Below are the code and all the weights of a small trained network. Each question names an input and a class and asks about switching units off, where a switched-off unit gives its printed mean instead of its output.

import numpy as np


def w(rows, s, z=0):
    codes = np.array(rows[::2]) - 128.0
    scale = np.full(codes.shape[1], s)
    scale[-1] = z or s
    return codes * scale


def f(y):
    return np.maximum(y, 0)


def log_softmax(a):
    a = a - a.max(-1, keepdims=True)
    return a - np.log(np.exp(a).sum(-1, keepdims=True))


def net(x, mask):
    res = np.array(x, float).reshape(1, 5) / 4 @ E
    y = f(res @ A[0][:, :-1].T + A[0][:, -1])
    res = res + np.where(mask, y, B[0][:, -1]) @ B[0][:, :-1]
    return log_softmax(res[-1] @ U[:, :-1].T + U[:, -1])


A, B = {}, {}
E = w([
[207,190,254],'x0',
[7,243,131],'x1',
[27,27,239],'x2',
[127,131,131],'x3',
[126,126,128],'x4',
],0.0069)
A[0] = w([
[141,167,103,88],'N0',
[93,91,3,86],'N1',
[82,121,83,80],'N2',
[98,107,90,56],'N3',
[190,148,64,71],'N4',
[150,156,174,46],'N5',
[158,173,171,79],'N6',
[157,193,99,69],'N7',
[152,100,150,88],'N8',
[143,177,187,55],'N9',
[94,94,163,23],'N10',
[199,27,126,32],'N11',
[87,97,212,32],'N12',
[73,112,82,93],'N13',
[149,151,103,12],'N14',
[169,88,134,14],'N15',
[85,73,166,2],'N16',
[45,216,135,26],'N17',
[92,112,194,84],'N18',
[146,160,101,36],'N19',
[157,179,187,77],'N20',
[89,102,74,30],'N21',
[88,173,132,35],'N22',
[150,164,93,10],'N23',
[169,189,107,207],'N24',
[176,77,109,48],'N25',
[84,164,134,53],'N26',
[148,170,175,55],'N27',
],0.015,0.0084)
B[0] = w([
[92,72,109,163],'N0',
[216,86,202,228],'N1',
[195,114,163,168],'N2',
[212,112,110,150],'N3',
[39,76,70,200],'N4',
[223,57,138,153],'N5',
[197,76,132,176],'N6',
[85,86,89,188],'N7',
[127,144,65,154],'N8',
[216,99,140,171],'N9',
[82,48,18,152],'N10',
[157,253,4,208],'N11',
[99,77,67,187],'N12',
[226,102,184,182],'N13',
[60,72,58,135],'N14',
[147,153,63,146],'N15',
[97,59,36,164],'N16',
[179,218,9,203],'N17',
[62,68,34,184],'N18',
[88,71,56,144],'N19',
[225,84,99,187],'N20',
[216,101,94,158],'N21',
[161,214,29,151],'N22',
[65,60,59,145],'N23',
[25,64,132,254],'N24',
[138,234,72,165],'N25',
[151,172,57,154],'N26',
[216,97,119,162],'N27',
],0.0073,0.0094)
U = w([
[81,52,82,45],'0',
[138,186,70,72],'1',
[183,68,143,63],'2',
[104,108,128,251],'3',
[110,108,128,245],'4',
[78,130,184,152],'5',
[71,199,252,80],'6',
[65,168,231,72],'7',
],0.015,0.017)

Each question gives the input, the list of numbers given to net, and the class t.
The units are the neurons (one row each of A and B). Each row of codes is followed by its name. A weight is (code - 128) times the scale printed after its matrix; where a second scale follows, it is the last column's (A, B and U).
mask holds one flag per neuron, in row order. A switched-off neuron (its flag False) gives its mean, the last column of its row in B, instead of its output. The means were averaged over made-up inputs and are rounded, as every weight is.
A unit's drop is (log p(t) with every unit on - log p(t) with that unit switched off) / (log p(t) with every unit on - log p(t) with every unit switched off).
The circuit of an input: a set's keep is (log p(t) with only the set's units on - log p(t) with every unit switched off) / (log p(t) with every unit on - log p(t) with every unit switched off). Starting from the 12 units with the biggest drops (on a tie, the unit counted first), units are removed one at a time, each time the one whose removal leaves the highest keep (on an exact tie, the one counted first), for as long as the keep stays at least 0.8.
circuit, biggest first: the units of the circuit, biggest drop first
k most important neurons: the k neurons with the biggest drops, biggest first
drop when u is switched off: that unit's drop, to one decimal
input [-4,7,-2,2,-7], class 1: most important neuron	N17
input [-7,-6,4,0,-7], class 2: circuit, biggest first	N1, N24
input [4,-6,0,1,-6], class 1: circuit, biggest first	N11, N25
input [4,-6,5,-5,6], class 1: circuit, biggest first	N11, N24
input [4,-4,-7,3,-6], class 0: circuit, biggest first	N4, N24
input [7,5,8,-6,-7], class 0: circuit, biggest first	N18, N12
input [-6,-4,2,-2,6], class 2: circuit, biggest first	N1, N24
input [2,7,-7,-3,5], class 0: circuit, biggest first	N24, N7
input [-7,2,-6,1,-7], class 2: 2 most important neurons	N1, N13
input [-7,6,6,-6,0], class 2: circuit, biggest first	N13, N1, N2
input [-7,-8,2,-7,0], class 1: 2 most important neurons	N11, N25
input [6,-2,-6,-2,-6], class 0: circuit, biggest first	N24, N4
input [5,-5,-7,6,-7], class 0: 2 most important neurons	N4, N24
input [-8,8,-8,-2,-2], class 0: circuit, biggest first	N24
input [8,2,7,8,6], class 2: 3 most important neurons	N9, N24, N20
input [-4,7,6,-3,0], class 1: 2 most important neurons	N17, N24
input [-8,4,-7,7,-7], class 2: 2 most important neurons	N1, N13
input [0,6,-1,-2,-6], class 1: 2 most important neurons	N17, N22
input [7,8,7,-3,-3], class 1: drop when N26 is switched off	0.2
input [6,0,2,-5,3], class 2: drop when N11 is switched off	0.1
input [2,6,-7,-4,2], class 0: drop when N7 is switched off	0.1
input [2,8,2,-8,-4], class 1: drop when N17 is switched off	0.3
input [-5,-8,3,2,-7], class 1: circuit, biggest first	N11
